Here is a tiny trained network, its code and every weight. The questions are about switching its units off for an input and a class, where a switched-off unit gives its printed mean instead of its output.

import numpy as np


def w(rows, s, z=0):
    codes = np.array(rows[::2]) - 128.0
    scale = np.full(codes.shape[1], s)
    scale[-1] = z or s
    return codes * scale


def f(y):
    return np.maximum(y, 0)


def log_softmax(a):
    a = a - a.max(-1, keepdims=True)
    return a - np.log(np.exp(a).sum(-1, keepdims=True))


def net(x, mask):
    res = np.array(x, float).reshape(1, 8) / 4 @ E
    y = f(res @ A[0][:, :-1].T + A[0][:, -1])
    res = res + np.where(mask, y, B[0][:, -1]) @ B[0][:, :-1]
    return log_softmax(res[-1] @ U[:, :-1].T + U[:, -1])


A, B = {}, {}
E = w([
[128,129,128,128,128,128],'x0',
[88,148,18,61,75,122],'x1',
[128,128,128,129,128,128],'x2',
[60,185,207,52,106,46],'x3',
[207,58,120,111,87,29],'x4',
[44,129,118,246,56,71],'x5',
[79,118,94,150,237,43],'x6',
[128,128,128,129,127,128],'x7',
],0.011)
A[0] = w([
[125,103,110,77,213,124,42],'N0',
[100,130,93,139,216,81,126],'N1',
[84,139,67,105,106,144,62],'N2',
[101,200,100,155,168,148,126],'N3',
[148,75,100,148,148,193,132],'N4',
[164,102,84,130,108,73,117],'N5',
[147,63,7,193,141,178,66],'N6',
[183,134,141,23,175,190,61],'N7',
[54,110,112,244,53,97,29],'N8',
[72,184,166,83,89,75,79],'N9',
[146,153,158,149,42,192,101],'N10',
[162,133,185,179,162,136,55],'N11',
[124,65,194,189,141,131,178],'N12',
[142,155,47,94,122,139,118],'N13',
[63,116,125,179,86,115,3],'N14',
[189,87,121,77,127,87,113],'N15',
[90,94,73,98,96,140,79],'N16',
[87,162,143,110,175,211,75],'N17',
[158,52,149,80,112,70,78],'N18',
[107,155,43,138,84,112,111],'N19',
[183,133,146,121,51,126,148],'N20',
[146,94,77,140,130,157,64],'N21',
[142,101,237,151,137,125,175],'N22',
[142,27,127,143,63,69,112],'N23',
[98,147,77,65,105,126,149],'N24',
[118,168,60,125,129,108,144],'N25',
[105,144,93,130,195,68,44],'N26',
[104,91,72,160,193,87,112],'N27',
[153,109,67,192,120,148,52],'N28',
[78,140,169,64,106,85,60],'N29',
[155,151,141,104,48,189,50],'N30',
[54,173,117,140,117,206,130],'N31',
[123,120,39,92,63,100,194],'N32',
],0.015,0.004)
B[0] = w([
[135,77,124,169,39,56,193],'N0',
[164,216,97,191,108,112,214],'N1',
[154,103,135,141,180,144,180],'N2',
[52,103,73,121,167,169,192],'N3',
[125,146,162,84,94,144,202],'N4',
[87,100,81,118,161,182,193],'N5',
[118,182,198,67,78,184,253],'N6',
[123,28,163,140,62,35,245],'N7',
[133,11,140,122,82,48,248],'N8',
[105,179,196,70,82,168,220],'N9',
[163,203,66,212,104,67,198],'N10',
[187,112,159,156,216,180,180],'N11',
[182,96,153,146,205,159,198],'N12',
[179,92,164,158,198,122,192],'N13',
[100,65,162,125,85,76,189],'N14',
[42,78,64,100,148,167,202],'N15',
[173,122,143,166,182,135,177],'N16',
[34,95,82,103,168,159,208],'N17',
[87,124,107,106,133,176,203],'N18',
[181,105,161,145,169,136,197],'N19',
[129,194,72,200,103,90,194],'N20',
[120,173,164,80,89,149,177],'N21',
[191,138,154,132,213,182,204],'N22',
[42,100,57,101,137,211,217],'N23',
[204,120,174,146,198,147,197],'N24',
[169,112,134,161,182,121,180],'N25',
[116,197,103,185,101,96,194],'N26',
[156,206,72,195,84,84,212],'N27',
[99,172,183,73,66,158,197],'N28',
[144,203,167,58,99,165,203],'N29',
[139,193,86,209,89,85,197],'N30',
[47,103,57,99,161,191,214],'N31',
[164,111,148,156,185,178,223],'N32',
],0.012,0.018)
U = w([
[228,122,172,164,239,182,117],'0',
[32,118,8,99,161,196,68],'1',
[165,242,48,216,79,94,1],'2',
[129,226,242,32,69,176,66],'3',
[142,23,154,135,67,59,159],'4',
],0.015,0.0047)

Each question gives the input, the list of numbers given to net, and the class t.
The units are the neurons (one row each of A and B). Each row of codes is followed by its name. A weight is (code - 128) times the scale printed after its matrix; where a second scale follows, it is the last column's (A, B and U).
mask holds one flag per neuron, in row order. A switched-off neuron (its flag False) gives its mean, the last column of its row in B, instead of its output. The means were averaged over made-up inputs and are rounded, as every weight is.
A unit's drop is (log p(t) with every unit on - log p(t) with that unit switched off) / (log p(t) with every unit on - log p(t) with every unit switched off).
The circuit of an input: a set's keep is (log p(t) with only the set's units on - log p(t) with every unit switched off) / (log p(t) with every unit on - log p(t) with every unit switched off). Starting from the 12 units with the biggest drops (on a tie, the unit counted first), units are removed one at a time, each time the one whose removal leaves the highest keep (on an exact tie, the one counted first), for as long as the keep stays at least 0.8.
units of the circuit, in order: the units of the circuit, biggest drop first
most important unit: the unit with the biggest drop
k most important neurons: the k neurons with the biggest drops, biggest first
drop when u is switched off: that unit's drop, to one decimal
input [4,4,5,-8,-5,7,1,1], class 3: units of the circuit, in order	(N6)
input [2,6,5,3,-6,-7,1,-2], class 4: 4 most important neurons	(N7 N0 N23 N22)
input [-4,6,-8,6,5,8,-8,3], class 2: 3 most important neurons	(N20 N10 N30)
input [-7,-1,2,5,-2,-8,8,3], class 2: 2 most important neurons	(N1 N26)
input [-7,0,-3,-6,2,-7,3,-1], class 4: 2 most important neurons	(N7 N0)
input [6,-2,-6,2,5,3,5,7], class 1: 4 most important neurons	(N23 N10 N30 N5)
input [-8,7,-6,-8,0,-5,-1,4], class 3: 3 most important neurons	(N6 N21 N28)
input [2,8,-5,8,0,-2,7,7], class 0: 4 most important neurons	(N24 N6 N25 N32)
input [5,-6,-7,-8,4,-2,-7,-4], class 3: 4 most important neurons	(N6 N4 N28 N27)
input [4,2,0,-6,4,-5,-7,7], class 2: 2 most important neurons	(N30 N20)
input [3,-4,1,-1,2,-5,2,0], class 4: 4 most important neurons	(N7 N0 N32 N24)
input [-1,-6,7,-4,3,8,5,0], class 4: 2 most important neurons	(N8 N14)
input [0,-4,-7,8,-8,0,-2,-3], class 1: 2 most important neurons	(N31 N17)
input [-8,2,-2,4,-7,-5,-7,-1], class 1: 4 most important neurons	(N17 N31 N27 N1)
input [0,-5,5,4,-5,-6,-7,-8], class 2: units of the circuit, in order	(N10)
input [-8,5,-8,-6,0,-6,5,0], class 3: 2 most important neurons	(N6 N8)
input [6,2,8,8,-5,1,4,-1], class 3: drop when N9 is switched off	1.2
input [0,4,-2,-7,-1,-1,6,-1], class 3: drop when N10 is switched off	0.1
input [5,8,6,8,5,-4,8,-4], class 0: drop when N6 is switched off	0.4
input [-5,-4,5,-1,-6,1,-3,-6], class 1: drop when N13 is switched off	0.0
input [6,-1,8,5,7,-6,3,8], class 1: most important unit	N15
